Below is a small trained network, with its code and all its weights. Each question gives an input and a class and asks what happens when units are switched off, that is, made to give their printed mean instead of their output.

import numpy as np


def w(rows, s, z=0):
    codes = np.array(rows[::2]) - 128.0
    scale = np.full(codes.shape[1], s)
    scale[-1] = z or s
    return codes * scale


def norm(h):
    return h / np.sqrt((h * h).mean(-1, keepdims=True) + 1e-5)


def f(y):
    return np.maximum(y, 0)


def log_softmax(a):
    a = a - a.max(-1, keepdims=True)
    return a - np.log(np.exp(a).sum(-1, keepdims=True))


def net(x, mask):
    res = np.array(x, float).reshape(1, 2) / 4 @ E
    u = 0
    for l in range(3):
        y = f(norm(res) @ A[l][:, :-1].T + A[l][:, -1])
        res = res + np.where(mask[u : u + 6], y, B[l][:, -1]) @ B[l][:, :-1]
        u += 6
    return log_softmax(norm(res)[-1] @ U[:, :-1].T + U[:, -1])


A, B = {}, {}
E = w([
[98,90,154,78,164,56,255,95,134],'x0',
[112,109,59,232,50,169,187,48,73],'x1',
],0.0044)
A[0] = w([
[119,129,82,206,163,184,53,99,149,169],'0.n0',
[143,155,145,101,136,171,119,164,120,158],'0.n1',
[136,117,145,140,131,123,129,136,119,23],'0.n2',
[169,138,85,108,190,126,114,92,57,3],'0.n3',
[100,118,133,108,171,126,210,91,126,186],'0.n4',
[137,122,107,124,3,137,159,119,64,180],'0.n5',
],0.0048,0.0012)
B[0] = w([
[110,62,150,142,227,2,124,107,178,253],'0.n0',
[138,101,157,128,131,7,94,134,149,187],'0.n1',
[110,87,121,122,200,152,87,122,108,128],'0.n2',
[199,130,159,77,124,54,76,108,150,128],'0.n3',
[139,94,131,171,197,25,20,132,184,225],'0.n4',
[169,143,209,32,60,61,100,228,137,238],'0.n5',
],0.0037,0.0042)
A[1] = w([
[105,115,113,117,167,128,250,70,119,68],'1.n0',
[111,129,120,157,58,151,180,116,109,23],'1.n1',
[140,150,85,204,104,180,34,117,120,9],'1.n2',
[135,110,82,219,75,122,146,78,101,78],'1.n3',
[110,122,143,131,139,95,118,133,162,254],'1.n4',
[168,120,119,126,138,83,100,124,113,180],'1.n5',
],0.011,0.00099)
B[1] = w([
[105,71,143,191,183,62,76,99,117,186],'1.n0',
[144,160,136,2,139,124,165,110,95,160],'1.n1',
[89,46,158,173,199,38,162,76,113,214],'1.n2',
[180,193,129,70,103,196,71,214,162,209],'1.n3',
[157,122,109,161,94,180,119,139,94,253],'1.n4',
[93,133,129,107,131,137,181,78,102,254],'1.n5',
],0.0085,0.0082)
A[2] = w([
[148,197,149,3,145,170,124,198,168,163],'2.n0',
[137,153,149,81,137,134,114,186,162,207],'2.n1',
[99,155,79,188,86,240,181,97,108,146],'2.n2',
[103,148,87,114,122,176,173,94,115,166],'2.n3',
[136,118,93,164,100,174,178,103,86,4],'2.n4',
[126,95,105,220,113,29,116,129,189,131],'2.n5',
],0.011,0.00033)
B[2] = w([
[247,187,64,2,60,136,67,136,47,245],'2.n0',
[147,164,46,135,50,164,207,90,63,187],'2.n1',
[159,81,221,252,99,234,193,209,151,171],'2.n2',
[165,114,161,201,100,149,102,176,110,153],'2.n3',
[159,151,142,156,87,130,109,193,174,175],'2.n4',
[134,33,150,161,236,26,139,85,43,220],'2.n5',
],0.0068,0.011)
U = w([
[106,39,160,177,216,27,122,90,82,228],'0',
[207,180,77,33,61,133,102,138,62,190],'1',
[149,110,194,246,67,196,153,210,164,188],'2',
[39,164,96,123,137,153,151,105,238,1],'3',
[11,161,103,124,117,138,138,105,228,28],'4',
[45,185,117,132,137,147,125,98,250,16],'5',
[2,165,113,121,121,145,133,120,221,26],'6',
],0.0087,0.0032)

Each question gives the input, the list of numbers given to net, and the class t.
The units are the neurons (one row each of A and B). Each row of codes is followed by its name. A weight is (code - 128) times the scale printed after its matrix; where a second scale follows, it is the last column's (A, B and U).
mask holds one flag per neuron, layer by layer. A switched-off neuron (its flag False) gives its mean, the last column of its row in B, instead of its output. The means were averaged over made-up inputs and are rounded, as every weight is.
A unit's drop is (log p(t) with every unit on - log p(t) with that unit switched off) / (log p(t) with every unit on - log p(t) with every unit switched off).
The circuit of an input: a set's keep is (log p(t) with only the set's units on - log p(t) with every unit switched off) / (log p(t) with every unit on - log p(t) with every unit switched off). Starting from the 12 units with the biggest drops (on a tie, the unit counted first), units are removed one at a time, each time the one whose removal leaves the highest keep (on an exact tie, the one counted first), for as long as the keep stays at least 0.8.
units of the circuit, in order: the units of the circuit, biggest drop first
unit that matters most: the unit with the biggest drop
k most important neurons: the k neurons with the biggest drops, biggest first
top k neurons in layer l: the k neurons of layer l with the biggest drops, biggest first
drop when u is switched off: that unit's drop, to one decimal
input [-7,-7], class 0: units of the circuit, in order : 1.n3, 2.n0
input [3,2], class 2: unit that matters most : 0.n4
input [1,0], class 2: 2 most important neurons : 1.n2, 1.n0
input [2,-2], class 2: 2 most important neurons : 1.n2, 1.n3
input [3,3], class 2: 2 most important neurons : 0.n4, 1.n2
input [0,2], class 2: 3 most important neurons : 1.n2, 1.n3, 1.n0
input [-3,0], class 2: 3 most important neurons : 0.n0, 1.n2, 0.n4
input [6,7], class 1: 3 most important neurons : 1.n3, 0.n0, 1.n1
input [1,1], class 2: 3 most important neurons : 1.n2, 1.n3, 1.n0
input [3,-1], class 2: 2 most important neurons : 0.n4, 0.n0
input [3,1], class 2: 4 most important neurons : 0.n4, 1.n2, 0.n0, 1.n0
input [-1,1], class 2: 3 most important neurons : 1.n2, 1.n0, 1.n3
input [1,-2], class 2: top 2 neurons in layer 1 : 1.n3, 1.n2
input [-5,5], class 0: units of the circuit, in order : 1.n2
input [-7,5], class 0: drop when 1.n2 is switched off : 3.3
input [-7,6], class 0: drop when 1.n2 is switched off : 3.4
input [-6,5], class 0: drop when 1.n2 is switched off : 3.5
